Here is a tiny trained network, its code and every weight. The questions are about switching its units off for an input and a class, where a switched-off unit gives its printed mean instead of its output.

import numpy as np


def w(rows, s, z=0):
    codes = np.array(rows[::2]) - 128.0
    scale = np.full(codes.shape[1], s)
    scale[-1] = z or s
    return codes * scale


def f(y):
    return y / 2 * (1 + np.tanh(0.7978845608 * (y + 0.044715 * y**3)))


def log_softmax(a):
    a = a - a.max(-1, keepdims=True)
    return a - np.log(np.exp(a).sum(-1, keepdims=True))


def net(x, mask):
    res = np.array(x, float).reshape(1, 7) / 4 @ E
    y = f(res @ A[0][:, :-1].T + A[0][:, -1])
    res = res + np.where(mask, y, B[0][:, -1]) @ B[0][:, :-1]
    return log_softmax(res[-1] @ U[:, :-1].T + U[:, -1])


A, B = {}, {}
E = w([
[2,143,50,189,97],'x0',
[104,35,60,156,30],'x1',
[114,123,126,154,142],'x2',
[170,52,230,224,107],'x3',
[122,134,162,46,37],'x4',
[58,160,181,120,101],'x5',
[153,112,166,108,105],'x6',
],0.0087)
A[0] = w([
[110,121,185,192,180,218],'n1',
[159,91,116,156,151,151],'n2',
[186,4,169,166,105,151],'n3',
[127,190,173,39,96,212],'n4',
[24,125,106,136,91,181],'n5',
[126,105,94,125,219,243],'n6',
[123,137,107,112,207,148],'n7',
[105,135,25,101,178,144],'n8',
[112,139,60,93,199,182],'n9',
[137,175,192,190,176,227],'n10',
[178,134,141,31,116,176],'n11',
[61,122,164,134,15,216],'n12',
[61,159,46,74,97,232],'n13',
[151,23,136,163,107,194],'n14',
[214,181,189,76,77,175],'n15',
[131,123,224,186,200,224],'n16',
[247,165,198,59,98,244],'n17',
[104,121,193,160,233,175],'n18',
[153,53,180,203,130,223],'n19',
[35,104,163,157,44,193],'n20',
[188,49,169,196,45,254],'n21',
],0.011,0.0044)
B[0] = w([
[197,43,186,161,164,181],'n1',
[189,144,115,110,206,156],'n2',
[172,127,29,41,198,222],'n3',
[53,153,188,82,153,215],'n4',
[85,71,83,188,50,216],'n5',
[200,208,116,184,69,201],'n6',
[113,177,150,170,105,179],'n7',
[129,216,80,121,42,220],'n8',
[153,223,95,140,59,214],'n9',
[165,80,200,193,122,191],'n10',
[56,173,182,93,139,203],'n11',
[47,37,121,98,155,219],'n12',
[32,196,121,173,28,252],'n13',
[160,99,56,106,148,203],'n14',
[69,103,209,63,227,214],'n15',
[219,81,172,200,164,202],'n16',
[101,134,203,49,227,254],'n17',
[213,113,193,203,67,188],'n18',
[200,132,74,134,191,211],'n19',
[53,2,78,197,100,214],'n20',
[164,81,38,59,224,242],'n21',
],0.0091,0.012)
U = w([
[248,106,226,218,137,17],'0',
[67,70,105,164,88,3],'1',
[139,213,112,148,68,221],'2',
[107,132,227,70,162,131],'3',
[207,122,65,115,183,84],'4',
],0.012,0.0033)

Each question gives the input, the list of numbers given to net, and the class t.
The units are the neurons (one row each of A and B). Each row of codes is followed by its name. A weight is (code - 128) times the scale printed after its matrix; where a second scale follows, it is the last column's (A, B and U).
mask holds one flag per neuron, in row order. A switched-off neuron (its flag False) gives its mean, the last column of its row in B, instead of its output. The means were averaged over made-up inputs and are rounded, as every weight is.
A unit's drop is (log p(t) with every unit on - log p(t) with that unit switched off) / (log p(t) with every unit on - log p(t) with every unit switched off).
The circuit of an input: a set's keep is (log p(t) with only the set's units on - log p(t) with every unit switched off) / (log p(t) with every unit on - log p(t) with every unit switched off). Starting from the 12 units with the biggest drops (on a tie, the unit counted first), units are removed one at a time, each time the one whose removal leaves the highest keep (on an exact tie, the one counted first), for as long as the keep stays at least 0.8.
circuit, biggest first: the units of the circuit, biggest drop first
top k neurons: the k neurons with the biggest drops, biggest first
drop when u is switched off: that unit's drop, to one decimal
input [5,5,-8,8,0,3,5], class 4: circuit, biggest first -> [n21]
input [2,1,1,-6,8,1,5], class 1: top 2 neurons -> [n13; n5]
input [7,-5,3,-4,4,3,0], class 1: top 2 neurons -> [n5; n20]
input [4,3,-6,5,1,-1,-2], class 4: top 2 neurons -> [n21; n13]
input [-1,5,-4,1,5,-5,7], class 4: top 3 neurons -> [n21; n3; n14]
input [-6,0,-2,0,-2,-2,0], class 3: top 3 neurons -> [n17; n15; n11]
input [-6,-2,6,5,6,-3,0], class 3: top 2 neurons -> [n17; n15]
input [-8,-1,0,7,8,-5,-2], class 3: top 2 neurons -> [n17; n15]
input [6,-8,1,1,3,7,0], class 1: drop when n20 is switched off -> 0.3
input [3,0,5,-4,1,1,0], class 2: drop when n8 is switched off -> 0.2
